Each row has a name. After each piece below comes the name of the row it's from, unless a question asks for something else. Each question is about the rows just above it. Places in a row count from 0.

[149 166  98 157 161 102  98 101 165  97 142 168 120  97 164 102 142  98
 130 105 165 100 106 165 102  96 103 166] : k880
[149 142  98 130 102 168 161 100  96 105 166 120 102 165 165  98 166 101
 106  97 157  97 102 165 165 142 103  98] : k237
[165  99 108 160 158 101 107 100 162 101 142  97 120 168 155  95 166  95
 126  97 200  92 125 162 105 102 105 164] : k165
Which row holds these entries in another order? [166 103  96 102 165 106 100 165 105 130  98 142 102 164  97 120 168 142
  97 165 101  98 102 161 157  98 166 149] : k880
Where does [149 142  98 130 103 168 161 100  96 105 166 120 102 165 165  98 166 101
 106  97 157  97 102 165 165 142 103  98] differ from k237, and what was there? : 4, [102]
asked: [166 120 102 165] : k237
[ 96 105] is in which row? : k237

[163 161 144 200 148] -> k458
[167 168 165 164  91] -> k237
[132 134 123 134 121] -> k537
[200 162 144 163 148] -> k708
[200 148 161 144 164] -> k437
[ 88 151 146  86  92] -> k125
[ 88 168 146  86  92] -> k357
[164 144 161 148 200] is which row reordered? : k437
One entry of k537 was changed: [132 134 123 135 121]. Where, and from what? : 3, [134]
asked: [200 162 144 163] : k708
One entry of k237 was changed: [167 168 165 163  91]. Where, and from what? : 3, [164]
Which row holds these entries in another order? [200 161 163 144 148] : k458
Where does [167 168 165 164  92] differ from k237, and what was there? : 4, [91]
Put [200 148 163 161 144] back in order: which row is it? : k458

[179 130 128 158 139 132]  k972
[129 130 131 161 134 164]  k237
[129 201 138 129 130 136]  k654
[152 131 138 146 142 133]  k165
[152 131 138 146 157 139]  k537
[130 135 130 161 139 164]  k708
[179 130 128 166 132 179]  k437
Changed k237: [130 130 131 161 134 164]. Place and old value: : 0, [129]
asked: [161 139 164] : k708

[ 74 173 173 174] = k972
[173  74 173 175] = k590
[175 173 174  74] = k237
[182 179 176 181] = k125
[ 74 173 176  70] = k357
Which row holds these entries in another order? [175 173  74 173] : k590
The row with [175 173] is : k237
[173 174  74 173] is which row reordered? : k972

[115 121 147 160  99 115 149 160 131 137 109 119 106 129 118 175 156 137
 101  88 185 109 147  93  86 156 157] : k458
[182 154 133 130 166 150  94 119 151 107 175  88 132 131 134  81 114 129
 169 112  72 134  96 147 124 103 111] : k972
[162 150 151 155 148 122 110 141 132 137 161  95 116 119 153 100 159 128
 156  74  89 135 123 137  87 125 139] : k437
[156 149 152 156 145 116 114 143 124 143 158 100 114 115 158 101 167 128
 155  71  88 137 128 137  85 127 141] : k125
[197 162 148 149 166 145  92 133 156 110 185  69 121 129 138  82 132 133
 174  79  72 131  96 140  99 108 123] : k654
[132 140 152 154 133 103 125 144 109 158 143 120 112 108 164 113 177 125
 143  76  97 142 143 136  86 135 149] : k880
[129 121 133 146 104 139 142 148 153 109 110 110 117 145  93 174 119 142
 101 115 195  99 127  89 111 145 137] : k708
[131 123 139 155 103 136 142 154 152 112 112 105 112 143  96 177 127 141
 102 101 197  97 130  85 100 149 144] : k537
[195 155 138 143 157 161  97 132 171  91 172  67 126 143 111 102 106 138
 160  99 106 116  90 125 111 110 116] : k165
[159 144 136 136 147 136 110 127 139 120 154 104 127 127 135 103 129 129
 152 109  96 131 113 137 117 117 123] : k590
[135 141 154 158 132 101 124 146 110 159 144 118 110 109 166 114 181 126
 143  69 100 140 145 136  81 137 150] : k357
[101  90 148 154 109  97 145 150 106 161 115 137 111 112 150 147 176 128
 113  87 142 130 158 117  90 151 156] : k237
asked: [101  88] : k458
Changed k237: [101  90 147 154 109  97 145 150 106 161 115 137 111 112 150 147 176 128
 113  87 142 130 158 117  90 151 156]. Place and old value: : 2, [148]

[151 111 150 115 152 127 151  90 151 143] : k165
[167 103 163 101 127 103 192 105 162 149] : k458
[104 167 103 163 104 127 103 192 105 119] : k590
[144 120 143 122 145 127 144 106 144 140] : k357
[159 102 157 108 159 126 159  75 159 149] : k880
[104 192 140 126 141 127 140 114 141 138] : k437
[167 103 163 104 127 103 192 105] is in which row? : k590
asked: [167 103 163 101 127 103 192 105 162 149] : k458

